How the points are linked:
fom: zu>fut, vo>dat, su>muf, da>kun, di>fev, du>giz, vu>nir
naz: zu>bam, vo>mal, su>duz, da>nid, di>sif, du>luv, vu>vaz
fem: zu>sut, vo>vig, su>ter, da>des, di>tuk, du>tuf, vu>per
kul: zu>poz, vo>zut, su>big, da>per, di>bes, du>dab, vu>des
fuv: zu>gof, vo>tif, su>kiz, da>geb, di>dab, du>bes, vu>mag
sil: zu>kan, vo>luk, su>zor, da>rok, di>nir, du>maz, vu>fev
big: zu>viz, vo>kob, su>kul, da>mim, di>tik, du>zez, vu>bab
poz: zu>kul, vo>nof, su>viz, da>fab, di>zoz, du>vaz, vu>luv
fid: zu>kiz, vo>nir, su>gof, da>nit, di>luk, du>sok, vu>dat
sol: zu>tuk, vo>lum, su>nov, da>fum, di>sut, du>zus, vu>mas
mag: zu>sif, vo>res, su>zuv, da>dag, di>bam, du>bir, vu>fuv
dun: zu>mig, vo>bab, su>vof, da>pul, di>ges, du>puv, vu>kob
meb: zu>tor, vo>mas, su>gam, da>kug, di>lod, du>vuz, vu>lum
bok: zu>mim, vo>rul, su>fab, da>viz, di>ver, du>mul, vu>fus
tak: zu>nit, vo>vis, su>geb, da>kiz, di>zik, du>vib, vu>vem
kom: zu>vep, vo>nid, su>dip, da>mal, di>kep, du>ged, vu>bog
dag: zu>zus, vo>ger, su>vem, da>mag, di>tuf, du>tuk, vu>geb
vad: zu>dad, vo>pem, su>zik, da>dab, di>geb, du>per, vu>tuf
ver: zu>vib, vo>gam, su>mas, da>sok, di>bok, du>nit, vu>nov
tif: zu>gez, vo>fuv, su>mam, da>mut, di>lor, du>mik, vu>res
kob: zu>maz, vo>big, su>zut, da>ses, di>vot, du>kan, vu>dun
giz: zu>ges, vo>zal, su>sef, da>dod, di>mig, du>fom, vu>vob
mul: zu>zik, vo>rok, su>dad, da>luk, di>nit, du>bok, vu>dek
fum: zu>bir, vo>sef, su>zal, da>sol, di>luv, du>sif, vu>zoz
ger: zu>kep, vo>dag, su>nor, da>res, di>vep, du>fim, vu>mut
sok: zu>tik, vo>vob, su>zoz, da>ver, di>viz, du>fid, vu>zal
vib: zu>ver, vo>zan, su>tet, da>tik, di>mim, du>tak, vu>tiv
vof: zu>dut, vo>des, su>dun, da>vig, di>bar, du>sim, vu>zut
fab: zu>per, vo>lod, su>bok, da>poz, di>mas, du>dad, vu>sut
rap: zu>vis, vo>nit, su>vuz, da>nir, di>rok, du>gam, vu>kun
sif: zu>mag, vo>muf, su>dat, da>zus, di>naz, du>fum, vu>gof
rik: zu>rok, vo>zik, su>pem, da>kan, di>vis, du>ses, vu>pok
nov: zu>tiv, vo>dod, su>sol, da>zal, di>fus, du>zis, vu>ver
kug: zu>mik, vo>zoz, su>vob, da>meb, di>nof, du>gez, vu>sef
zoz: zu>bes, vo>kug, su>sok, da>mas, di>poz, du>gof, vu>fum
tet: zu>mas, vo>tor, su>vib, da>bes, di>per, du>geb, vu>tuk
gam: zu>zan, vo>ver, su>meb, da>vob, di>rul, du>rap, vu>dod
sef: zu>bar, vo>fum, su>giz, da>lum, di>dut, du>muf, vu>kug
tuf: zu>nid, vo>vep, su>gok, da>bam, di>dag, du>fem, vu>vad
mig: zu>dun, vo>mur, su>dut, da>bif, di>giz, du>fev, vu>maz
ses: zu>rul, vo>mim, su>vok, da>kob, di>zan, du>rik, vu>pul
dat: zu>zuv, vo>fom, su>sif, da>zis, di>duz, du>zal, vu>fid
vem: zu>zis, vo>nor, su>dag, da>zuv, di>gok, du>tiv, vu>tak
kep: zu>ger, vo>zus, su>kun, da>muf, di>kom, du>lum, vu>vuz
lod: zu>vok, vo>fab, su>rul, da>nof, di>meb, du>bog, vu>ged
gok: zu>dek, vo>pok, su>tuf, da>gak, di>vem, du>ter, vu>zik
bif: zu>pul, vo>fus, su>ged, da>mig, di>dod, du>dip, vu>rul
sut: zu>fem, vo>ged, su>fus, da>luv, di>sol, du>nid, vu>fab
rup: zu>geb, vo>vuz, su>nit, da>gof, di>dad, du>mas, vu>zus
vep: zu>kom, vo>tuf, su>pok, da>sim, di>ger, du>vig, vu>pem
zez: zu>luk, vo>kan, su>dab, da>zik, di>kiz, du>big, vu>gak
kan: zu>sil, vo>zez, su>lor, da>rik, di>mam, du>kob, vu>puv
pok: zu>dip, vo>gok, su>vep, da>puv, di>nor, du>pul, vu>rik
viz: zu>big, vo>maz, su>poz, da>bok, di>sok, du>luk, vu>mur
res: zu>muf, vo>mag, su>fut, da>ger, di>sim, du>bar, vu>tif
lor: zu>zor, vo>dab, su>kan, da>pem, di>tif, du>zut, vu>sim
rul: zu>ses, vo>bok, su>lod, da>maz, di>gam, du>rok, vu>bif
mas: zu>tet, vo>meb, su>ver, da>zoz, di>fab, du>rup, vu>sol
luv: zu>des, vo>dut, su>mur, da>sut, di>fum, du>naz, vu>poz
puv: zu>fev, vo>gak, su>sim, da>pok, di>fut, du>dun, vu>kan
dut: zu>vof, vo>luv, su>mig, da>ged, di>sef, du>mal, vu>nof
nit: zu>tak, vo>rap, su>rup, da>fid, di>mul, du>ver, vu>zis
gez: zu>tif, vo>gof, su>nir, da>vuz, di>zor, du>kug, vu>muf
vaz: zu>dab, vo>zor, su>luk, da>dad, di>gof, du>poz, vu>naz
vuz: zu>mut, vo>rup, su>rap, da>gez, di>bog, du>meb, vu>kep
riz: zu>dod, vo>tiv, su>fim, da>ges, di>pul, du>nor, vu>zan
nor: zu>kun, vo>vem, su>ger, da>fut, di>pok, du>riz, vu>vis
ges: zu>giz, vo>met, su>bar, da>riz, di>dun, du>fut, vu>vot
duz: zu>gak, vo>fev, su>naz, da>dek, di>dat, du>mur, vu>luk
tiv: zu>nov, vo>riz, su>tuk, da>met, di>ter, du>vem, vu>vib
nof: zu>zut, vo>poz, su>maz, da>lod, di>kug, du>zor, vu>dut
kun: zu>nor, vo>zis, su>kep, da>fom, di>dip, du>dod, vu>rap
bes: zu>zoz, vo>mik, su>tik, da>tet, di>kul, du>fuv, vu>bir
zut: zu>nof, vo>kul, su>kob, da>vok, di>mik, du>lor, vu>vof
dab: zu>vaz, vo>lor, su>zez, da>vad, di>fuv, du>kul, vu>bam
tik: zu>sok, vo>vot, su>bes, da>vib, di>big, du>kiz, vu>met
bar: zu>sef, vo>bir, su>ges, da>fim, di>vof, du>res, vu>mik
kiz: zu>fid, vo>mam, su>fuv, da>tak, di>zez, du>tik, vu>zuv
mut: zu>vuz, vo>geb, su>vis, da>tif, di>pem, du>tor, vu>ger
mur: zu>bab, vo>mig, su>luv, da>fus, di>zal, du>duz, vu>viz
tor: zu>meb, vo>tet, su>zan, da>mik, di>vok, du>mut, vu>fim
mal: zu>sim, vo>naz, su>fev, da>kom, di>muf, du>dut, vu>zor
tuk: zu>sol, vo>fim, su>tiv, da>bir, di>fem, du>dag, vu>tet
mim: zu>bok, vo>ses, su>per, da>big, di>vib, du>zik, vu>ter
gof: zu>fuv, vo>gez, su>fid, da>rup, di>vaz, du>zoz, vu>sif
muf: zu>res, vo>sif, su>fom, da>kep, di>mal, du>sef, vu>gez
geb: zu>rup, vo>mut, su>tak, da>fuv, di>vad, du>tet, vu>dag
fut: zu>fom, vo>zuv, su>res, da>nor, di>puv, du>ges, vu>mam
pul: zu>bif, vo>ter, su>vig, da>dun, di>riz, du>pok, vu>ses
ged: zu>vig, vo>sut, su>bif, da>dut, di>lum, du>kom, vu>lod
bab: zu>mur, vo>dun, su>des, da>ter, di>met, du>gak, vu>big
fev: zu>puv, vo>duz, su>mal, da>dip, di>fom, du>mig, vu>sil
zus: zu>dag, vo>kep, su>zis, da>sif, di>nid, du>sol, vu>rup
maz: zu>kob, vo>viz, su>nof, da>rul, di>vob, du>sil, vu>mig
zal: zu>met, vo>giz, su>fum, da>nov, di>mur, du>dat, vu>sok
nid: zu>tuf, vo>kom, su>dek, da>naz, di>zus, du>sut, vu>dad
zik: zu>mul, vo>rik, su>vad, da>zez, di>tak, du>mim, vu>gok
met: zu>zal, vo>ges, su>bir, da>tiv, di>bab, du>zuv, vu>tik
zor: zu>lor, vo>vaz, su>sil, da>bog, di>gez, du>nof, vu>mal
vob: zu>vot, vo>sok, su>kug, da>gam, di>maz, du>nir, vu>giz
fus: zu>ter, vo>bif, su>sut, da>mur, di>nov, du>dek, vu>bok
pem: zu>bog, vo>vad, su>rik, da>lor, di>mut, du>vok, vu>vep
ter: zu>fus, vo>pul, su>fem, da>bab, di>tiv, du>gok, vu>mim
rok: zu>rik, vo>mul, su>bog, da>sil, di>rap, du>rul, vu>dip
vis: zu>rap, vo>tak, su>mut, da>mam, di>rik, du>zan, vu>nor
bam: zu>naz, vo>sim, su>gak, da>tuf, di>mag, du>des, vu>dab
vig: zu>ged, vo>fem, su>pul, da>vof, di>fim, du>vep, vu>vok
zan: zu>gam, vo>vib, su>tor, da>vot, di>ses, du>vis, vu>riz
fim: zu>lum, vo>tuk, su>riz, da>bar, di>vig, du>ger, vu>tor
mam: zu>nir, vo>kiz, su>tif, da>vis, di>kan, du>vot, vu>fut
dek: zu>gok, vo>dip, su>nid, da>duz, di>zis, du>fus, vu>mul
zis: zu>vem, vo>kun, su>zus, da>dat, di>dek, du>nov, vu>nit
lum: zu>fim, vo>sol, su>dod, da>sef, di>ged, du>kep, vu>meb
per: zu>fab, vo>vok, su>mim, da>kul, di>tet, du>vad, vu>fem
gak: zu>duz, vo>puv, su>bam, da>gok, di>zuv, du>bab, vu>zez
dip: zu>pok, vo>dek, su>kom, da>fev, di>kun, du>bif, vu>rok
des: zu>luv, vo>vof, su>bab, da>fem, di>bir, du>bam, vu>kul
dod: zu>riz, vo>nov, su>lum, da>giz, di>bif, du>kun, vu>gam
mik: zu>kug, vo>bes, su>vot, da>tor, di>zut, du>tif, vu>bar
bog: zu>pem, vo>dad, su>rok, da>zor, di>vuz, du>lod, vu>kom
vot: zu>vob, vo>tik, su>mik, da>zan, di>kob, du>mam, vu>ges
nir: zu>mam, vo>fid, su>gez, da>rap, di>sil, du>vob, vu>fom
vok: zu>lod, vo>per, su>ses, da>zut, di>tor, du>pem, vu>vig
luk: zu>zez, vo>sil, su>vaz, da>mul, di>fid, du>viz, vu>duz
bir: zu>fum, vo>bar, su>met, da>tuk, di>des, du>mag, vu>bes
sim: zu>mal, vo>bam, su>puv, da>vep, di>res, du>vof, vu>lor
zuv: zu>dat, vo>fut, su>mag, da>vem, di>gak, du>met, vu>kiz
dad: zu>vad, vo>bog, su>mul, da>vaz, di>rup, du>fab, vu>nid

In the rows, 47 stands for zero.

The rows follow the links: the fewer symbols apart two points are, the more alike their rows tend to be.

Each row is also shifted at random along 12 hidden directions that mean nothing.

Some points, each with a row of numbers:
nit: 64	49	40	44	51	46	43	42	52	39	52	35	52	48	45	42	37	37	51	52	53	63	66	53	61	46	59	34	53	57	43	45	54	47	49	60	40	52	50	41	56	40	48	46	42	44	42	65	39	39	47
zuv: 38	17	55	51	45	43	40	42	36	50	36	56	50	50	50	50	40	51	28	51	51	36	38	67	41	40	53	54	53	55	60	42	55	36	54	51	47	32	39	51	60	41	51	44	52	40	47	27	48	48	52
sil: 43	32	38	46	48	35	45	46	59	41	51	43	38	47	53	58	69	51	46	58	48	29	63	47	55	43	38	46	44	61	38	44	46	49	40	49	49	56	53	59	44	46	44	46	44	54	31	40	32	44	41
mal: 49	49	40	48	51	42	34	33	47	47	46	33	52	45	45	33	36	38	65	47	51	59	51	54	52	46	41	40	49	49	55	43	43	44	56	36	47	47	50	44	45	53	47	56	49	58	50	47	46	49	50
bes: 51	49	59	43	50	50	55	61	40	48	43	48	34	49	42	51	59	33	48	41	39	43	59	31	47	55	46	49	38	33	31	46	41	55	40	46	46	46	40	48	50	42	42	43	46	42	52	40	45	41	42
kan: 28	34	57	54	35	39	52	43	32	27	46	44	57	37	52	35	46	38	66	27	38	38	28	61	47	43	58	54	51	51	53	23	56	20	43	33	51	44	41	46	25	42	41	41	54	41	49	48	58	51	55
dut: 25	64	42	42	51	45	51	53	50	47	49	48	31	51	37	43	47	49	51	45	46	48	45	38	48	54	35	31	50	49	56	55	45	59	48	41	43	62	49	39	33	43	51	55	38	46	45	53	37	53	53
zoz: 36	42	40	46	57	38	40	29	38	34	34	39	47	58	39	34	23	45	44	49	46	49	66	57	70	52	55	29	50	67	60	42	45	42	48	43	38	52	45	46	55	39	46	50	44	53	48	53	49	40	58
gok: 33	37	36	56	43	34	39	37	51	39	51	46	40	34	44	44	46	59	57	59	56	34	46	42	45	26	27	56	47	53	52	57	43	48	43	44	47	52	50	57	45	52	38	41	47	60	36	22	40	45	48
fev: 63	42	26	51	37	45	42	37	59	52	52	50	51	39	48	35	38	51	50	50	50	85	52	50	42	42	42	39	47	39	40	62	49	48	49	39	47	45	49	46	41	44	36	51	54	51	37	55	40	46	37
dun: 72	44	50	51	33	43	50	35	51	45	47	49	66	32	57	43	54	58	41	56	52	38	40	48	36	29	47	59	49	44	49	49	43	36	50	40	57	29	49	50	37	61	40	47	49	45	43	40	50	52	46
nor: 28	56	35	52	46	50	44	45	47	47	56	48	38	42	41	46	39	56	48	41	48	59	39	39	43	59	39	42	54	48	52	64	39	57	40	45	38	52	44	39	42	44	51	41	42	54	43	45	46	45	49
bab: 14	53	35	44	50	49	49	43	39	56	54	53	38	50	47	48	53	47	22	38	44	65	50	40	45	61	48	46	50	55	39	60	32	64	44	42	40	44	50	47	49	43	46	44	46	51	41	58	41	40	36
kul: 46	57	43	52	55	40	37	42	29	54	39	55	30	62	32	40	19	58	28	44	45	41	51	43	51	49	38	42	43	46	66	54	50	58	44	35	42	58	39	47	55	34	56	44	39	57	49	37	51	43	51
kug: 82	50	53	41	55	43	43	37	36	48	39	44	61	54	54	34	40	38	38	40	44	56	58	38	52	45	50	59	42	42	50	50	37	45	45	40	41	37	44	46	53	51	41	49	51	47	50	54	52	44	41
tuf: 48	42	48	46	51	59	41	60	46	65	49	58	27	51	42	58	43	44	34	47	44	50	58	42	41	66	44	37	45	38	34	42	50	63	54	57	49	52	49	46	58	31	51	50	48	40	52	36	40	44	35
lod: 83	52	46	40	44	51	53	56	53	47	46	56	49	55	48	40	51	42	49	47	43	58	37	54	46	39	52	43	38	44	37	45	61	46	53	58	51	47	57	40	44	43	45	52	50	33	46	74	40	43	39
muf: 60	32	59	44	47	47	40	43	35	35	38	61	50	49	48	35	39	40	45	40	46	44	44	52	48	36	47	50	43	57	66	48	50	45	55	42	42	46	43	46	48	39	36	51	57	37	50	43	43	54	55
luk: 46	43	36	51	52	32	37	32	42	51	50	36	51	46	44	41	33	44	43	43	47	57	58	43	57	45	43	46	47	39	48	45	47	43	43	36	41	49	43	52	49	40	46	43	50	59	43	37	47	47	44
rul: 51	40	52	44	48	47	43	36	41	48	41	51	58	55	61	50	40	58	22	52	45	29	52	51	53	43	56	54	45	58	62	42	53	40	45	50	48	41	50	55	51	48	51	43	39	47	43	44	52	49	45
kom: 56	25	41	47	45	48	44	50	51	50	41	59	40	42	52	45	39	48	51	45	41	54	42	54	41	47	43	35	40	43	40	37	57	39	53	49	52	48	50	48	41	38	38	51	61	39	50	37	48	48	40
ges: 67	66	54	42	48	53	54	49	35	39	48	54	36	43	43	51	52	55	31	45	49	31	49	25	44	44	39	55	48	53	60	67	33	70	41	43	45	49	45	43	44	47	46	43	32	46	43	40	41	52	52
vad: 10	50	46	46	45	48	37	40	38	38	46	59	60	54	51	46	38	62	25	43	41	39	40	59	50	48	55	55	43	71	57	49	47	45	44	48	33	55	49	44	48	47	52	40	45	53	46	57	52	41	45
pok: 37	42	56	53	32	61	47	46	55	42	50	48	56	32	52	47	42	52	61	52	47	47	53	46	35	44	49	50	48	42	49	48	57	46	49	46	55	48	45	41	37	46	43	46	40	43	44	41	49	49	44
fom: 60	57	48	41	45	61	44	44	52	36	54	42	60	38	50	39	50	38	54	51	55	69	75	39	48	47	50	51	50	58	46	66	37	66	49	44	42	50	49	40	48	47	36	50	36	47	36	62	33	44	45
nid: 41	40	54	45	40	51	37	58	65	40	44	55	44	44	49	42	56	43	69	69	56	44	61	42	37	16	25	62	38	53	48	66	59	61	51	54	49	59	51	52	52	50	38	53	42	44	37	36	22	44	41
vem: 49	30	31	51	46	40	47	47	56	52	52	54	35	40	45	56	51	54	37	53	51	50	38	48	42	43	39	41	50	42	35	49	43	42	45	56	44	42	49	51	52	45	43	39	59	50	44	31	40	44	42
vep: 46	36	52	44	49	58	43	41	41	40	43	48	56	39	58	45	45	41	41	38	40	44	53	59	52	63	62	42	47	66	42	24	40	44	55	48	50	43	57	46	45	47	35	49	53	45	52	53	53	44	38
sut: 42	69	44	47	42	48	43	45	54	49	49	37	55	40	44	41	40	51	58	55	52	43	46	37	46	38	39	42	47	37	51	49	48	49	50	47	54	53	50	42	40	56	51	56	39	51	50	51	49	53	55
duz: 47	52	42	50	47	48	37	38	31	60	48	40	53	43	46	47	36	42	34	39	50	55	45	48	45	57	51	48	53	41	56	41	39	50	53	38	49	38	46	47	50	46	52	51	46	49	47	46	54	55	47
dip: 60	45	42	49	48	47	34	35	42	63	51	41	60	45	53	54	38	61	26	50	53	36	38	47	41	50	43	52	52	45	58	41	43	44	51	46	51	37	50	53	49	57	57	47	47	55	48	33	59	57	47
bog: 48	44	56	42	51	58	44	58	54	44	47	41	41	54	47	48	47	33	66	52	46	43	67	47	51	52	50	41	40	52	40	39	62	57	50	54	51	62	49	46	49	39	47	54	37	42	44	54	39	41	43
lum: 50	40	47	43	50	52	54	52	51	41	42	53	37	43	47	45	46	43	56	43	40	47	46	40	44	51	43	35	40	47	46	45	43	47	45	44	48	50	49	45	38	44	35	51	52	38	53	44	47	52	49
maz: 45	34	39	45	46	44	53	49	54	54	45	49	32	54	43	47	39	45	47	45	40	63	53	55	48	62	55	25	48	41	40	42	62	44	48	47	51	49	45	46	42	30	50	49	46	43	42	57	46	44	43

Start here and follow the symbols in turn, left to right. Where do you end up?
Answer with the point's name.
27	32	55	49	45	50	49	42	42	43	36	53	51	50	60	43	42	48	48	38	35	39	43	58	47	53	56	52	37	54	45	30	47	34	44	41	51	41	47	50	44	47	40	44	54	47	49	46	58	41	38
zu da da du da vu su zu: puv
68	51	25	49	50	38	53	45	58	38	51	43	20	40	29	43	40	46	64	56	56	59	46	45	50	40	40	27	54	50	39	58	47	56	48	57	51	50	54	44	52	41	41	45	47	47	42	48	34	42	51
vo zu vo di vo vu da zu zu vo: viz
37	55	51	44	46	53	36	50	40	54	52	63	58	56	51	41	49	55	17	43	42	57	57	40	39	44	43	67	36	45	40	65	40	60	41	42	33	47	44	47	52	42	44	45	48	52	42	52	40	37	30
vu du su da di zu: nov
56	66	52	46	45	61	44	45	42	48	56	38	63	35	47	53	39	46	37	43	50	41	58	39	50	58	62	42	55	47	53	34	47	56	52	50	52	47	52	39	45	47	52	50	36	42	49	56	53	56	51
su vu di vu du du su su: zus
43	67	27	49	51	37	52	47	40	52	55	40	37	48	39	46	51	50	45	36	43	55	25	41	48	51	41	47	48	38	34	51	41	48	38	47	46	45	52	47	42	51	52	41	50	53	45	61	50	44	40
vo di zu du da zu zu: nir
46	46	45	46	46	44	48	45	45	63	48	45	47	50	53	47	49	50	43	40	48	48	25	43	37	45	44	52	48	32	50	44	48	39	49	45	53	34	51	48	40	49	50	51	52	40	47	43	53	58	44
zu vo vu su vu di zu di: sut
37	46	48	46	47	48	54	55	53	49	49	45	43	50	49	49	52	41	55	46	42	55	49	42	46	47	51	47	43	36	36	46	60	47	41	53	50	49	49	48	44	40	45	45	45	38	42	56	44	45	40
su di zu vo vu zu vu: meb
42	33	48	50	40	57	57	43	58	27	42	43	53	35	54	37	39	39	75	45	33	61	62	56	54	58	65	28	41	54	31	29	51	31	41	44	50	51	46	40	35	44	28	46	50	43	51	61	56	34	43
vo su vu vo zu vu zu vu zu zu zu: dod
41	57	42	50	40	48	50	44	43	46	49	53	58	43	52	47	47	64	30	40	36	45	36	41	46	43	50	52	37	40	38	46	42	41	40	44	44	44	48	48	38	53	43	40	52	51	53	52	57	47	39
vu vu da vu da di da: bir
83	48	38	49	53	45	47	41	48	51	44	38	36	49	36	50	38	41	41	54	51	60	66	49	55	55	52	34	52	44	35	50	46	57	47	52	47	44	45	47	61	38	47	44	43	50	41	50	44	33	43
du da da su vu du di zu: luv
49	44	55	44	45	52	49	54	47	43	47	51	46	40	44	59	53	44	35	49	49	39	58	38	43	49	50	45	50	49	51	47	46	55	47	47	46	49	42	48	48	40	44	49	43	37	46	39	41	52	54
su su di su du vu di di zu: kul
22	54	53	41	51	42	60	64	45	58	50	40	34	54	44	66	80	36	45	41	42	29	38	41	43	57	48	50	48	40	33	32	50	48	41	52	56	44	46	53	43	48	61	47	42	41	44	54	43	53	45
su zu vu vo zu vu vo: poz
78	53	47	54	51	39	49	47	35	57	52	41	32	35	42	55	64	44	41	39	48	24	34	30	39	48	35	55	51	35	45	39	30	51	46	42	56	41	49	58	41	54	46	44	53	51	46	22	49	59	45
da vu su du vo di du: geb
53	36	65	45	43	66	61	49	48	19	44	45	51	32	61	42	54	30	65	42	37	50	76	39	52	51	66	53	38	61	33	44	45	53	36	47	53	47	49	48	40	42	22	39	41	36	41	56	46	36	37
su du vo vu di di vo: ger
69	47	55	49	45	43	42	37	26	49	43	54	64	49	46	60	37	64	0	42	48	20	36	52	50	49	63	55	54	52	63	34	45	34	46	48	40	32	41	48	57	46	59	35	47	46	56	39	64	53	57
vo da zu di du da da: rul
46	58	63	43	43	43	45	58	38	36	43	55	52	60	37	51	44	54	31	53	52	17	41	46	49	29	46	53	48	51	72	52	59	45	50	51	36	57	38	42	52	43	63	47	36	39	53	46	44	53	64
zu su vu da di du di su du da: mag
25	34	34	58	38	37	43	30	59	59	40	38	53	41	48	48	34	63	55	57	48	47	42	51	40	43	36	43	51	35	56	48	49	31	44	29	53	38	36	55	36	56	52	52	44	60	43	26	59	55	53
du di du su zu da: fim
55	51	57	43	63	44	44	55	28	47	44	43	39	60	40	45	36	35	46	31	41	27	40	43	57	58	46	44	48	45	64	33	50	44	48	50	40	57	46	42	51	40	58	48	47	41	59	41	54	54	57
vo su vu du di vu vo zu vo zu: bok
